Here is a tiny trained network, its code and every weight. The questions are about switching its units off for an input and a target symbol, where a switched-off unit gives its printed mean instead of its output.

import numpy as np


def w(rows, s, z=0):
    codes = np.array(rows[::2]) - 128.0
    scale = np.full(codes.shape[1], s)
    scale[-1] = z or s
    return codes * scale


def f(y):
    return y / 2 * (1 + np.tanh(0.7978845608 * (y + 0.044715 * y**3)))


def softmax(a):
    e = np.exp(a - a.max(-1, keepdims=True))
    return e / e.sum(-1, keepdims=True)


def log_softmax(a):
    a = a - a.max(-1, keepdims=True)
    return a - np.log(np.exp(a).sum(-1, keepdims=True))


def net(x, mask):
    ids = ['αβγεζηθλμξπτφψω'.index(c) for c in x.split()]
    T = len(ids)
    res = E[ids] + P[:T]
    r = res
    for j in range(2):
        rows = slice(3 * j, 3 * j + 3)
        q, k, v = (r @ M[0][rows].T for M in (Q, K, V))
        z = softmax(np.where(np.tri(T) > 0, q @ k.T / 3**0.5, -1e9)) @ v
        o = O[0][rows]
        res = res + np.where(mask[j], z, o[:, -1]) @ o[:, :-1]
    y = f(res @ A[0][:, :-1].T + A[0][:, -1])
    res = res + np.where(mask[2:14], y, B[0][:, -1]) @ B[0][:, :-1]
    return log_softmax(res[-1] @ U[:, :-1].T + U[:, -1])


Q, K, V, O, A, B = {}, {}, {}, {}, {}, {}
E = w([
[58,213,122,88],'α',
[60,132,203,172],'β',
[146,109,97,128],'γ',
[35,172,15,88],'ε',
[52,184,169,50],'ζ',
[164,108,106,140],'η',
[146,52,156,194],'θ',
[107,41,133,218],'λ',
[107,101,61,131],'μ',
[117,138,75,202],'ξ',
[152,79,113,69],'π',
[134,203,75,129],'τ',
[124,68,251,77],'φ',
[204,141,199,171],'ψ',
[171,87,30,172],'ω',
],0.019)
P = w([
[253,246,114,52],'0',
[233,200,141,118],'1',
[224,184,145,161],'2',
[241,172,159,186],'3',
[232,185,140,173],'4',
[202,177,169,150],'5',
],0.0038)
Q[0] = w([
[154,20,123,126],'h1',
[45,186,225,114],'h1',
[148,137,106,84],'h1',
[123,191,158,233],'h2',
[55,178,223,6],'h2',
[224,85,105,169],'h2',
],0.012)
K[0] = w([
[215,21,94,85],'h1',
[85,148,156,90],'h1',
[130,112,156,139],'h1',
[90,194,165,192],'h2',
[22,100,185,3],'h2',
[196,112,119,179],'h2',
],0.011)
V[0] = w([
[140,102,132,41],'h1',
[83,98,146,73],'h1',
[140,185,100,96],'h1',
[175,198,202,70],'h2',
[107,177,233,148],'h2',
[160,1,113,115],'h2',
],0.0094)
O[0] = w([
[157,117,95,6,78],'h1',
[90,163,74,44,6],'h1',
[123,140,95,135,151],'h1',
[187,154,180,110,175],'h2',
[106,101,199,99,139],'h2',
[181,70,129,100,122],'h2',
],0.012,0.0022)
A[0] = w([
[172,105,207,30,142],'n1',
[5,132,57,167,133],'n2',
[205,57,198,195,161],'n3',
[196,160,42,185,108],'n4',
[100,94,152,177,59],'n5',
[121,173,91,199,167],'n6',
[254,64,98,92,92],'n7',
[220,67,8,143,85],'n8',
[234,151,173,245,164],'n9',
[160,32,80,77,124],'n10',
[20,120,211,157,253],'n11',
[162,249,128,60,169],'n12',
],0.0095,0.0053)
B[0] = w([
[134,207,32,171,199],'n1',
[137,102,103,39,177],'n2',
[86,105,58,49,241],'n3',
[120,149,212,163,196],'n4',
[126,254,246,193,151],'n5',
[233,66,165,80,187],'n6',
[25,105,254,53,194],'n7',
[95,187,182,189,214],'n8',
[102,50,115,102,252],'n9',
[37,215,66,111,172],'n10',
[202,171,57,93,195],'n11',
[177,48,99,201,191],'n12',
],0.0055,0.017)
U = w([
[203,165,89,135,177],'α',
[158,118,157,37,3],'β',
[154,174,242,132,162],'γ',
[96,89,7,123,54],'ε',
[125,111,123,131,87],'ζ',
[151,105,233,103,91],'η',
[84,47,143,97,83],'θ',
[78,65,56,167,110],'λ',
[66,120,75,169,241],'μ',
[227,68,103,206,176],'ξ',
[26,132,114,113,158],'π',
[125,80,109,140,147],'τ',
[86,93,96,134,137],'φ',
[212,37,147,63,158],'ψ',
[72,117,156,222,138],'ω',
],0.012,0.0059)

Each question gives the input, a string of symbols that net reads in full, and the target symbol t.
The units are the heads (3 rows each of Q, K, V and O) and the neurons (one row each of A and B). Each row of codes is followed by its name. A weight is (code - 128) times the scale printed after its matrix; where a second scale follows, it is the last column's (O, A, B and U).
mask holds one flag per unit, heads first, then neurons. A switched-off unit (its flag False) gives its mean, the last column of its rows in O or B, instead of its output. The means were averaged over made-up inputs and are rounded, as every weight is.
A unit's drop is (log p(t) with every unit on - log p(t) with that unit switched off) / (log p(t) with every unit on - log p(t) with every unit switched off).
The circuit of an input: a set's keep is (log p(t) with only the set's units on - log p(t) with every unit switched off) / (log p(t) with every unit on - log p(t) with every unit switched off). Starting from the 12 units with the biggest drops (on a tie, the unit counted first), units are removed one at a time, each time the one whose removal leaves the highest keep (on an exact tie, the one counted first), for as long as the keep stays at least 0.8.
circuit, biggest first: the units of the circuit, biggest drop first
unit that matters most: the unit with the biggest drop
top k neurons: the k neurons with the biggest drops, biggest first
which heads matter: for each layer, one digit per head in row order, 1 if its drop is at least 0.15 and else 0, layers parted by /
input ω θ θ, target ω: unit that matters most : h2
input α τ θ ω π, target π: circuit, biggest first : h2; n10; n7; n8
input ω θ τ ψ θ θ, target ψ: circuit, biggest first : n8; n1
input π ξ π θ ζ φ, target α: which heads matter : 01
input ξ π θ θ β, target γ: circuit, biggest first : h2; n5
input μ ε ω ω α μ, target ω: which heads matter : 11
input ψ α ψ γ, target ψ: top 3 neurons : n8; n10; n9
input γ η θ, target θ: which heads matter : 01
input λ θ η ε φ φ, target β: circuit, biggest first : h2; n1; h1
input β ω τ ξ β λ, target ξ: circuit, biggest first : n7; h1
input θ θ α α ω π, target π: top 3 neurons : n10; n7; n6
input ζ μ π ω ε θ, target ω: circuit, biggest first : h2; n8; n4; n11
input ψ λ θ, target ψ: circuit, biggest first : n8; h2
input θ ψ θ θ β τ, target ξ: circuit, biggest first : n7; n3; n10
input ξ θ β η ξ λ, target ξ: circuit, biggest first : n7
input ψ θ ψ λ, target ψ: circuit, biggest first : h2; n8
input ξ ε π φ, target β: circuit, biggest first : h2; h1; n1
input β ψ ζ θ ξ β, target α: top 2 neurons : n11; n7
input ε ψ α μ, target ψ: top 3 neurons : n8; n10; n1
input γ μ α ω ε μ, target ω: unit that matters most : n8
input θ θ θ, target θ: top 4 neurons : n3; n1; n9; n7
input λ ζ ε ψ λ, target ψ: top 3 neurons : n3; n11; n8
